Below is a small trained network, with its code and all its weights. Each question gives an input and a class and asks what happens when units are switched off, that is, made to give their printed mean instead of their output.

import numpy as np


def w(rows, s, z=0):
    codes = np.array(rows[::2]) - 128.0
    scale = np.full(codes.shape[1], s)
    scale[-1] = z or s
    return codes * scale


def norm(h):
    return h / np.sqrt((h * h).mean(-1, keepdims=True) + 1e-5)


def f(y):
    return np.maximum(y, 0)


def log_softmax(a):
    a = a - a.max(-1, keepdims=True)
    return a - np.log(np.exp(a).sum(-1, keepdims=True))


def net(x, mask):
    res = np.array(x, float).reshape(1, 3) / 4 @ E
    u = 0
    for l in range(2):
        y = f(norm(res) @ A[l][:, :-1].T + A[l][:, -1])
        res = res + np.where(mask[u : u + 11], y, B[l][:, -1]) @ B[l][:, :-1]
        u += 11
    return log_softmax(norm(res)[-1] @ U[:, :-1].T + U[:, -1])


A, B = {}, {}
E = w([
[143,160,81,67,126,27,154],'x0',
[76,71,174,129,92,66,197],'x1',
[87,138,180,47,176,143,253],'x2',
],0.0045)
A[0] = w([
[108,114,117,94,149,3,155,83],'0.n1',
[96,145,90,127,44,65,146,21],'0.n2',
[106,42,164,167,12,88,118,206],'0.n3',
[121,157,143,49,203,125,223,65],'0.n4',
[166,154,78,102,174,71,157,73],'0.n5',
[140,87,156,95,121,119,194,1],'0.n6',
[125,82,165,212,65,142,53,9],'0.n7',
[81,112,156,75,104,81,222,11],'0.n8',
[62,115,141,91,111,84,219,7],'0.n9',
[81,63,172,203,112,170,81,94],'0.n10',
[154,132,142,113,164,170,149,86],'0.n11',
],0.0061,0.0043)
B[0] = w([
[75,143,214,98,52,164,225,211],'0.n1',
[139,255,194,93,37,144,114,155],'0.n2',
[216,214,74,73,133,145,105,254],'0.n3',
[166,68,153,53,227,128,48,241],'0.n4',
[165,101,206,188,94,149,77,175],'0.n5',
[21,19,84,50,231,6,220,155],'0.n6',
[198,19,152,104,110,157,2,193],'0.n7',
[76,9,90,180,193,51,132,210],'0.n8',
[33,8,127,171,162,19,142,201],'0.n9',
[45,44,164,120,115,237,104,208],'0.n10',
[148,178,118,115,130,130,188,155],'0.n11',
],0.0059,0.0053)
A[1] = w([
[102,131,129,144,139,208,191,123],'1.n1',
[145,99,139,233,163,165,64,3],'1.n2',
[133,195,142,112,50,76,144,15],'1.n3',
[175,218,117,109,81,110,51,137],'1.n4',
[117,193,207,179,68,82,125,69],'1.n5',
[137,140,71,199,149,54,99,78],'1.n6',
[223,166,135,140,186,123,108,167],'1.n7',
[96,153,207,192,57,106,160,50],'1.n8',
[153,216,150,117,2,63,174,34],'1.n9',
[141,153,39,137,76,81,116,81],'1.n10',
[124,142,109,235,137,210,93,213],'1.n11',
],0.0075,0.004)
B[1] = w([
[84,179,136,179,105,91,140,161],'1.n1',
[132,135,65,2,195,165,57,190],'1.n2',
[17,168,43,13,89,151,73,158],'1.n3',
[63,48,131,147,168,106,148,234],'1.n4',
[38,199,15,172,120,86,66,154],'1.n5',
[135,179,100,219,224,67,80,144],'1.n6',
[168,224,126,113,126,187,160,217],'1.n7',
[143,230,51,118,139,181,115,146],'1.n8',
[16,229,60,25,34,120,76,180],'1.n9',
[86,155,159,171,185,68,152,156],'1.n10',
[172,89,131,183,46,58,178,254],'1.n11',
],0.0075,0.0053)
U = w([
[24,2,226,22,211,35,227,148],'0',
[214,10,68,137,22,207,1,254],'1',
[226,200,82,215,33,193,208,18],'2',
[80,50,236,227,45,217,203,31],'3',
[23,220,27,26,70,71,42,166],'4',
[191,190,20,217,210,48,61,71],'5',
[215,225,211,36,223,211,194,150],'6',
],0.0094,0.0034)

Each question gives the input, the list of numbers given to net, and the class t.
The units are the neurons (one row each of A and B). Each row of codes is followed by its name. A weight is (code - 128) times the scale printed after its matrix; where a second scale follows, it is the last column's (A, B and U).
mask holds one flag per neuron, layer by layer. A switched-off neuron (its flag False) gives its mean, the last column of its row in B, instead of its output. The means were averaged over made-up inputs and are rounded, as every weight is.
A unit's drop is (log p(t) with every unit on - log p(t) with that unit switched off) / (log p(t) with every unit on - log p(t) with every unit switched off).
The circuit of an input: a set's keep is (log p(t) with only the set's units on - log p(t) with every unit switched off) / (log p(t) with every unit on - log p(t) with every unit switched off). Starting from the 12 units with the biggest drops (on a tie, the unit counted first), units are removed one at a time, each time the one whose removal leaves the highest keep (on an exact tie, the one counted first), for as long as the keep stays at least 0.8.
circuit, biggest first: the units of the circuit, biggest drop first
unit that matters most: the unit with the biggest drop
top k neurons: the k neurons with the biggest drops, biggest first
top k neurons in layer l: the k neurons of layer l with the biggest drops, biggest first
drop when u is switched off: that unit's drop, to one decimal
input [0,4,-4], class 1: circuit, biggest first	(0.n7)
input [-2,5,-1], class 1: top 2 neurons	(0.n3; 0.n10)
input [-8,6,3], class 3: circuit, biggest first	(0.n4; 1.n2)
input [0,-7,-2], class 5: circuit, biggest first	(0.n10; 0.n1; 1.n6)
input [-4,6,0], class 1: circuit, biggest first	(0.n3; 0.n10)
input [3,-7,0], class 5: circuit, biggest first	(0.n1; 0.n10; 1.n6)
input [3,-6,1], class 6: top 2 neurons in layer 0	(0.n8; 0.n9)
input [-5,-3,2], class 3: top 2 neurons in layer 0	(0.n3; 0.n10)
input [-6,8,-1], class 1: top 3 neurons	(0.n3; 0.n1; 0.n7)
input [-7,4,0], class 1: top 3 neurons	(0.n7; 0.n1; 0.n3)
input [2,-2,-8], class 5: top 2 neurons	(1.n6; 1.n10)
input [-8,-3,2], class 3: top 2 neurons in layer 1	(1.n1; 1.n11)
input [-7,1,5], class 3: top 4 neurons in layer 0	(0.n9; 0.n8; 0.n10; 0.n6)
input [6,-8,-1], class 5: unit that matters most	0.n1
input [1,-8,0], class 2: top 3 neurons in layer 0	(0.n9; 0.n8; 0.n4)
input [1,-1,-4], class 5: top 3 neurons	(0.n1; 0.n10; 0.n4)
input [-1,4,-1], class 1: top 2 neurons	(0.n10; 0.n3)
input [5,-8,0], class 5: top 2 neurons in layer 0	(0.n1; 0.n4)
input [3,-5,6], class 6: top 2 neurons in layer 1	(1.n7; 1.n4)
input [-4,-2,2], class 3: unit that matters most	0.n3
input [-5,-6,4], class 2: drop when 0.n4 is switched off	0.1
